Below are the code and all the weights of a small trained network. Each question names an input and a target symbol and asks about switching units off, where a switched-off unit gives its printed mean instead of its output.

import numpy as np


def w(rows, s, z=0):
    codes = np.array(rows[::2]) - 128.0
    scale = np.full(codes.shape[1], s)
    scale[-1] = z or s
    return codes * scale


def f(y):
    return y / 2 * (1 + np.tanh(0.7978845608 * (y + 0.044715 * y**3)))


def softmax(a):
    e = np.exp(a - a.max(-1, keepdims=True))
    return e / e.sum(-1, keepdims=True)


def log_softmax(a):
    a = a - a.max(-1, keepdims=True)
    return a - np.log(np.exp(a).sum(-1, keepdims=True))


def net(x, mask):
    ids = ['Σδεζλτ'.index(c) for c in x.split()]
    T = len(ids)
    res = E[ids] + P[:T]
    u = 0
    for l in range(3):
        q, k, v = (res @ M[l].T for M in (Q, K, V))
        z = softmax(np.where(np.tri(T) > 0, q @ k.T / 2**0.5, -1e9)) @ v
        res = res + np.where(mask[u], z, O[l][:, -1]) @ O[l][:, :-1]
        u += 1
        y = f(res @ A[l][:, :-1].T + A[l][:, -1])
        res = res + np.where(mask[u : u + 12], y, B[l][:, -1]) @ B[l][:, :-1]
        u += 12
    return log_softmax(res[-1] @ U[:, :-1].T + U[:, -1])


Q, K, V, O, A, B = {}, {}, {}, {}, {}, {}
E = w([
[141,81,217,138],'Σ',
[149,134,209,55],'δ',
[112,90,107,100],'ε',
[249,178,172,176],'ζ',
[83,29,160,203],'λ',
[83,85,174,2],'τ',
],0.0071)
P = w([
[126,108,69,158],'0',
[173,99,106,122],'1',
[125,195,110,99],'2',
[115,122,179,241],'3',
[184,63,128,102],'4',
[94,161,107,98],'5',
[96,135,223,211],'6',
[198,47,157,71],'7',
[73,147,96,101],'8',
[79,151,250,202],'9',
[152,99,112,111],'10',
],0.011)
Q[0] = w([
[158,115,7,45],'0.h0',
[88,116,213,165],'0.h0',
],0.011)
K[0] = w([
[1,221,56,186],'0.h0',
[207,31,227,78],'0.h0',
],0.0069)
V[0] = w([
[161,158,58,254],'0.h0',
[146,108,100,105],'0.h0',
],0.0054)
O[0] = w([
[74,253,62,152,5],'0.h0',
[221,121,172,217,159],'0.h0',
],0.0053,0.0014)
A[0] = w([
[163,116,78,53,207],'0.n0',
[46,142,149,127,159],'0.n1',
[210,70,140,131,252],'0.n2',
[118,192,154,186,165],'0.n3',
[35,169,5,168,219],'0.n4',
[165,158,26,114,166],'0.n5',
[100,191,179,168,173],'0.n6',
[168,75,123,191,192],'0.n7',
[72,81,72,24,136],'0.n8',
[55,166,2,126,150],'0.n9',
[83,173,9,190,28],'0.n10',
[105,123,99,42,162],'0.n11',
],0.0078,0.0023)
B[0] = w([
[133,156,34,85,172],'0.n0',
[99,179,104,198,147],'0.n1',
[164,58,162,62,255],'0.n2',
[91,253,170,127,152],'0.n3',
[127,44,146,241,131],'0.n4',
[146,112,48,177,121],'0.n5',
[41,201,218,148,169],'0.n6',
[138,66,242,100,198],'0.n7',
[86,163,59,117,167],'0.n8',
[97,67,122,231,122],'0.n9',
[57,33,158,168,109],'0.n10',
[68,177,58,88,154],'0.n11',
],0.0056,0.0039)
Q[1] = w([
[86,143,188,166],'1.h0',
[141,254,129,121],'1.h0',
],0.005)
K[1] = w([
[223,94,97,101],'1.h0',
[102,254,89,35],'1.h0',
],0.0057)
V[1] = w([
[3,173,178,79],'1.h0',
[68,102,61,41],'1.h0',
],0.0036)
O[1] = w([
[37,136,137,3,2],'1.h0',
[57,190,154,205,2],'1.h0',
],0.0049,0.00061)
A[1] = w([
[134,103,49,40,205],'1.n0',
[105,103,12,76,151],'1.n1',
[177,122,71,86,179],'1.n2',
[206,88,173,178,200],'1.n3',
[143,3,190,172,190],'1.n4',
[220,133,106,32,166],'1.n5',
[27,248,164,53,169],'1.n6',
[86,116,53,78,170],'1.n7',
[61,129,142,246,3],'1.n8',
[182,253,110,91,155],'1.n9',
[132,58,208,166,166],'1.n10',
[217,61,170,100,214],'1.n11',
],0.0066,0.0026)
B[1] = w([
[99,45,92,129,192],'1.n0',
[67,100,54,133,160],'1.n1',
[170,69,64,155,161],'1.n2',
[121,181,125,75,212],'1.n3',
[138,210,158,34,254],'1.n4',
[212,73,110,147,204],'1.n5',
[45,65,216,186,178],'1.n6',
[57,101,95,162,152],'1.n7',
[157,66,184,149,149],'1.n8',
[93,46,143,3,141],'1.n9',
[100,211,143,93,229],'1.n10',
[171,154,123,31,243],'1.n11',
],0.0059,0.0064)
Q[2] = w([
[216,108,34,172],'2.h0',
[150,3,74,108],'2.h0',
],0.0053)
K[2] = w([
[124,192,96,252],'2.h0',
[28,194,220,198],'2.h0',
],0.0045)
V[2] = w([
[1,181,147,108],'2.h0',
[61,18,78,188],'2.h0',
],0.0057)
O[2] = w([
[62,32,214,108,81],'2.h0',
[1,196,112,101,2],'2.h0',
],0.0092,0.0064)
A[2] = w([
[102,178,112,255,244],'2.n0',
[135,89,68,147,171],'2.n1',
[140,48,156,50,42],'2.n2',
[50,154,152,99,210],'2.n3',
[108,53,27,142,193],'2.n4',
[166,98,71,96,169],'2.n5',
[172,171,147,169,221],'2.n6',
[139,127,200,156,215],'2.n7',
[125,101,187,119,190],'2.n8',
[65,81,147,159,3],'2.n9',
[98,126,20,197,68],'2.n10',
[142,104,165,87,146],'2.n11',
],0.0093,0.0036)
B[2] = w([
[111,175,94,241,151],'2.n0',
[167,161,181,110,160],'2.n1',
[93,164,94,167,251],'2.n2',
[1,122,127,146,158],'2.n3',
[167,180,139,92,195],'2.n4',
[116,166,192,168,211],'2.n5',
[149,101,61,97,198],'2.n6',
[101,47,87,133,189],'2.n7',
[98,88,104,161,187],'2.n8',
[153,151,81,107,139],'2.n9',
[107,157,194,143,139],'2.n10',
[110,116,139,143,208],'2.n11',
],0.0084,0.011)
U = w([
[169,170,110,39,187],'Σ',
[100,176,168,210,45],'δ',
[94,36,188,177,183],'ε',
[128,114,2,196,64],'ζ',
[154,61,100,92,190],'λ',
[82,153,126,83,2],'τ',
],0.0074,0.0031)

Each question gives the input, a string of symbols that net reads in full, and the target symbol t.
The units are the heads (2 rows each of Q, K, V and O) and the neurons (one row each of A and B). Each row of codes is followed by its name. A weight is (code - 128) times the scale printed after its matrix; where a second scale follows, it is the last column's (O, A, B and U).
mask holds one flag per unit, layer by layer, with each layer's heads first. A switched-off unit (its flag False) gives its mean, the last column of its rows in O or B, instead of its output. The means were averaged over made-up inputs and are rounded, as every weight is.
A unit's drop is (log p(t) with every unit on - log p(t) with that unit switched off) / (log p(t) with every unit on - log p(t) with every unit switched off).
most important unit: the unit with the biggest drop
top k neurons: the k neurons with the biggest drops, biggest first
top k neurons in layer l: the k neurons of layer l with the biggest drops, biggest first
drop when u is switched off: that unit's drop, to one decimal
input ε δ ζ Σ λ δ ε ε ε, target δ: most important unit : 2.n10
input δ ε δ τ δ τ Σ Σ ζ λ, target λ: top 2 neurons : (1.n4 2.n6)
input ζ λ δ ζ, target ε: top 2 neurons in layer 1 : (1.n9 1.n5)
input δ ζ λ ζ, target ζ: top 2 neurons : (2.n0 2.n6)
input ζ δ τ λ δ δ τ δ λ ε, target Σ: top 2 neurons : (1.n5 1.n4)
input Σ δ Σ δ ζ λ δ Σ ε λ, target λ: top 3 neurons : (1.n4 2.n6 2.n7)
input Σ ζ τ δ λ Σ Σ τ δ λ, target τ: top 3 neurons : (2.n3 1.n4 1.n10)
input ζ Σ δ δ λ, target Σ: top 2 neurons : (1.n4 1.n11)
input ζ Σ λ ζ δ τ δ Σ Σ ζ δ, target ε: top 2 neurons in layer 2 : (2.n5 2.n6)
input τ λ ζ Σ δ ζ δ ε δ τ, target δ: top 2 neurons : (0.n6 1.n5)
input ζ λ τ, target τ: top 2 neurons in layer 0 : (0.n11 0.n8)
input ε τ Σ δ τ λ ε Σ δ Σ, target λ: top 2 neurons in layer 1 : (1.n11 1.n4)
input τ λ Σ δ δ τ ζ ζ Σ ε, target ζ: top 2 neurons in layer 2 : (2.n0 2.n6)
input λ ε λ δ ε Σ δ τ λ ε, target τ: most important unit : 0.h0
input λ ζ Σ ζ Σ ζ δ Σ τ ζ, target λ: top 2 neurons in layer 2 : (2.n7 2.n6)
input Σ δ ζ Σ ζ δ ε λ δ ε, target ζ: top 2 neurons in layer 1 : (1.n5 1.n11)
input ε Σ λ λ τ ε Σ δ δ Σ, target Σ: top 3 neurons in layer 1 : (1.n5 1.n11 1.n4)
input ζ Σ τ ζ ε τ ζ ζ τ λ, target ζ: top 2 neurons in layer 2 : (2.n6 2.n0)
input τ ζ Σ Σ ε δ δ, target δ: top 2 neurons : (0.n6 2.n0)
input Σ τ δ ζ δ ζ δ δ, target ε: top 4 neurons in layer 2 : (2.n5 2.n11 2.n6 2.n8)
input ε Σ δ τ τ λ ε, target τ: top 2 neurons in layer 0 : (0.n0 0.n8)
input ζ δ Σ Σ λ Σ δ Σ τ ε, target λ: top neuron : (1.n4)
input τ δ δ λ Σ τ ζ τ λ δ, target τ: top 3 neurons in layer 1 : (1.n0 1.n10 1.n5)
input ε τ Σ Σ, target τ: top 2 neurons in layer 1 : (1.n4 1.n10)
input δ δ τ, target τ: top 2 neurons in layer 2 : (2.n3 2.n4)
input δ δ Σ Σ ζ Σ λ, target ζ: drop when 2.h0 is switched off : 1.2
input τ ε Σ δ λ ε τ δ δ τ, target Σ: drop when 0.n0 is switched off : 0.2
input Σ δ τ δ δ δ δ, target Σ: drop when 0.h0 is switched off : 2.0
input λ ε ζ ζ ε λ, target δ: drop when 2.n6 is switched off : 0.1
input ε ε λ ε τ Σ δ, target τ: top neuron : (2.n3)
